Below is a small trained network, with its code and all its weights. Each question gives an input and a target symbol and asks what happens when units are switched off, that is, made to give their printed mean instead of their output.

import numpy as np


def w(rows, s, z=0):
    codes = np.array(rows[::2]) - 128.0
    scale = np.full(codes.shape[1], s)
    scale[-1] = z or s
    return codes * scale


def f(y):
    return np.maximum(y, 0)


def softmax(a):
    e = np.exp(a - a.max(-1, keepdims=True))
    return e / e.sum(-1, keepdims=True)


def log_softmax(a):
    a = a - a.max(-1, keepdims=True)
    return a - np.log(np.exp(a).sum(-1, keepdims=True))


def net(x, mask):
    ids = ['αδζλμπσφ'.index(c) for c in x.split()]
    T = len(ids)
    res = E[ids] + P[:T]
    u = 0
    for l in range(2):
        r = res
        for j in range(2):
            rows = slice(2 * j, 2 * j + 2)
            q, k, v = (r @ M[l][rows].T for M in (Q, K, V))
            z = softmax(np.where(np.tri(T) > 0, q @ k.T / 2**0.5, -1e9)) @ v
            o = O[l][rows]
            res = res + np.where(mask[u + j], z, o[:, -1]) @ o[:, :-1]
        u += 2
        y = f(res @ A[l][:, :-1].T + A[l][:, -1])
        res = res + np.where(mask[u : u + 12], y, B[l][:, -1]) @ B[l][:, :-1]
        u += 12
    return log_softmax(res[-1] @ U[:, :-1].T + U[:, -1])


Q, K, V, O, A, B = {}, {}, {}, {}, {}, {}
E = w([
[141,151,240,180,131],'α',
[171,185,72,156,188],'δ',
[68,104,141,61,126],'ζ',
[54,161,8,169,76],'λ',
[111,120,188,79,245],'μ',
[126,128,132,85,110],'π',
[54,48,107,159,87],'σ',
[249,70,188,84,119],'φ',
],0.013)
P = w([
[171,146,149,2,71],'0',
[199,103,120,113,116],'1',
[164,123,100,123,123],'2',
[154,112,67,157,161],'3',
[116,121,61,160,177],'4',
[98,127,51,158,200],'5',
[82,127,46,168,208],'6',
[75,139,35,166,219],'7',
],0.0059)
Q[0] = w([
[119,199,246,48,40],'L0H0',
[111,99,167,159,162],'L0H0',
[57,175,227,2,147],'L0H1',
[185,154,160,83,117],'L0H1',
],0.013)
K[0] = w([
[108,184,175,66,36],'L0H0',
[161,126,142,187,125],'L0H0',
[152,222,132,85,7],'L0H1',
[106,201,149,65,82],'L0H1',
],0.018)
V[0] = w([
[172,17,2,99,92],'L0H0',
[140,79,43,95,172],'L0H0',
[147,162,164,170,29],'L0H1',
[70,90,115,145,213],'L0H1',
],0.0075)
O[0] = w([
[244,124,170,153,3,253],'L0H0',
[218,101,94,163,56,208],'L0H0',
[60,172,118,172,121,101],'L0H1',
[146,51,117,89,191,182],'L0H1',
],0.0048,0.0037)
A[0] = w([
[133,254,111,150,166,19],'L0N0',
[100,145,216,85,59,68],'L0N1',
[173,163,138,76,83,89],'L0N2',
[129,238,131,34,170,105],'L0N3',
[173,93,129,40,131,30],'L0N4',
[194,89,88,120,110,118],'L0N5',
[63,89,114,140,157,126],'L0N6',
[92,175,129,173,195,4],'L0N7',
[102,147,138,145,57,62],'L0N8',
[53,191,78,87,125,52],'L0N9',
[33,82,174,156,68,138],'L0N10',
[149,136,102,233,106,29],'L0N11',
],0.0082,0.0034)
B[0] = w([
[110,148,27,206,86,153],'L0N0',
[181,107,95,158,16,156],'L0N1',
[118,190,40,194,65,162],'L0N2',
[254,7,214,94,130,160],'L0N3',
[9,176,97,108,122,157],'L0N4',
[26,158,97,126,161,254],'L0N5',
[170,198,54,99,79,190],'L0N6',
[95,244,44,155,33,152],'L0N7',
[89,66,166,188,139,166],'L0N8',
[70,76,239,133,204,163],'L0N9',
[193,120,70,200,171,243],'L0N10',
[73,153,168,69,130,200],'L0N11',
],0.0085,0.0037)
Q[1] = w([
[65,120,40,95,178],'L1H0',
[98,51,71,146,57],'L1H0',
[110,86,129,255,165],'L1H1',
[87,52,48,73,93],'L1H1',
],0.018)
K[1] = w([
[117,90,30,125,233],'L1H0',
[174,64,16,143,111],'L1H0',
[189,111,84,244,130],'L1H1',
[66,80,2,100,131],'L1H1',
],0.018)
V[1] = w([
[51,250,147,86,115],'L1H0',
[26,47,137,131,83],'L1H0',
[136,47,187,84,147],'L1H1',
[1,147,155,149,98],'L1H1',
],0.011)
O[1] = w([
[215,171,102,90,117,3],'L1H0',
[104,2,104,73,174,176],'L1H0',
[102,195,104,110,120,53],'L1H1',
[228,105,74,160,188,147],'L1H1',
],0.0089,0.0078)
A[1] = w([
[192,117,251,102,166,113],'L1N0',
[133,165,152,73,157,2],'L1N1',
[187,99,107,113,125,108],'L1N2',
[174,167,80,98,121,57],'L1N3',
[138,143,58,34,105,166],'L1N4',
[140,134,171,116,186,214],'L1N5',
[177,157,122,116,161,67],'L1N6',
[143,157,64,115,154,126],'L1N7',
[177,111,116,83,68,79],'L1N8',
[132,92,163,121,110,114],'L1N9',
[131,149,185,106,164,30],'L1N10',
[142,158,155,70,173,162],'L1N11',
],0.015,0.0053)
B[1] = w([
[78,69,205,84,170,187],'L1N0',
[164,82,38,208,162,145],'L1N1',
[130,113,89,210,251,206],'L1N2',
[180,43,124,138,109,184],'L1N3',
[62,199,193,54,170,183],'L1N4',
[162,128,189,138,41,192],'L1N5',
[77,113,110,114,117,167],'L1N6',
[79,204,172,124,137,224],'L1N7',
[235,84,96,94,60,168],'L1N8',
[127,178,95,101,136,252],'L1N9',
[173,175,71,120,134,148],'L1N10',
[141,91,163,191,102,161],'L1N11',
],0.018,0.0038)
U = w([
[176,91,255,166,136,93],'α',
[177,241,106,236,74,252],'δ',
[162,152,138,98,137,71],'ζ',
[208,132,140,175,183,48],'λ',
[131,167,157,128,167,23],'μ',
[178,150,127,114,110,104],'π',
[91,63,95,150,93,170],'σ',
[212,127,127,136,114,95],'φ',
],0.0057,0.0039)

Each question gives the input, a string of symbols that net reads in full, and the target symbol t.
The units are the heads (2 rows each of Q, K, V and O) and the neurons (one row each of A and B). Each row of codes is followed by its name. A weight is (code - 128) times the scale printed after its matrix; where a second scale follows, it is the last column's (O, A, B and U).
mask holds one flag per unit, layer by layer, with each layer's heads first. A switched-off unit (its flag False) gives its mean, the last column of its rows in O or B, instead of its output. The means were averaged over made-up inputs and are rounded, as every weight is.
A unit's drop is (log p(t) with every unit on - log p(t) with that unit switched off) / (log p(t) with every unit on - log p(t) with every unit switched off).
The circuit of an input: a set's keep is (log p(t) with only the set's units on - log p(t) with every unit switched off) / (log p(t) with every unit on - log p(t) with every unit switched off). Starting from the 12 units with the biggest drops (on a tie, the unit counted first), units are removed one at a time, each time the one whose removal leaves the highest keep (on an exact tie, the one counted first), for as long as the keep stays at least 0.8.
circuit, biggest first: the units of the circuit, biggest drop first
most important unit: the unit with the biggest drop
k most important neurons: the k neurons with the biggest drops, biggest first
k most important neurons of layer l: the k neurons of layer l with the biggest drops, biggest first
which heads matter: for each layer, one digit per head in row order, 1 if its drop is at least 0.15 and else 0, layers parted by /
drop when u is switched off: that unit's drop, to one decimal
input σ σ σ λ φ, target σ: circuit, biggest first => [L0N10, L1H0, L0N4, L0N5]
input λ σ σ μ, target α: circuit, biggest first => [L1N0, L1N5]
input α σ σ μ σ α ζ μ, target δ: most important unit => L0N7
input σ λ α λ δ δ φ, target δ: circuit, biggest first => [L0N4, L0N5, L1H0]
input α ζ α α δ ζ, target α: 2 most important neurons => [L0N9, L0N10]
input λ λ α ζ, target λ: 3 most important neurons => [L1N2, L0N11, L0N5]
input σ σ δ λ λ δ π, target λ: circuit, biggest first => [L1H1, L1N2]
input μ φ λ, target μ: 3 most important neurons => [L1N4, L1N7, L0N10]
input σ λ π λ π, target λ: circuit, biggest first => [L1H1, L1N2, L1H0]
input φ φ φ, target φ: 2 most important neurons => [L1N8, L0N4]
input σ α α, target δ: 2 most important neurons => [L0N7, L0N0]
input σ μ σ λ λ ζ, target λ: 3 most important neurons => [L1N2, L0N5, L0N3]
input α σ α φ σ δ λ, target δ: circuit, biggest first => [L1H0, L0N0]
input δ δ δ ζ π, target δ: most important unit => L1H0
input σ α λ α α, target δ: which heads matter => 10 / 10
input σ α α ζ ζ, target α: which heads matter => 10 / 10
input λ δ φ, target λ: which heads matter => 11 / 11
input σ λ φ, target σ: 3 most important neurons => [L0N5, L0N4, L0N10]
input σ α μ, target α: 2 most important neurons => [L1N0, L1N11]
input λ μ π φ σ μ, target δ: which heads matter => 01 / 11
input σ σ α π δ δ, target δ: most important neuron of layer 1 => [L1N7]
input λ λ φ, target λ: 2 most important neurons => [L1N2, L0N2]
input σ φ δ π λ, target δ: 2 most important neurons => [L0N0, L0N9]
input λ σ δ δ λ σ σ α, target α: which heads matter => 00 / 00
input φ λ π, target φ: 2 most important neurons of layer 0 => [L0N4, L0N1]
input α μ λ μ σ σ δ, target δ: drop when L0N5 is switched off => 0.2
input λ α λ, target λ: drop when L1H1 is switched off => 0.9
input α φ λ λ, target λ: drop when L0N9 is switched off => 0.0
input μ λ λ μ λ, target μ: drop when L0N6 is switched off => 0.1
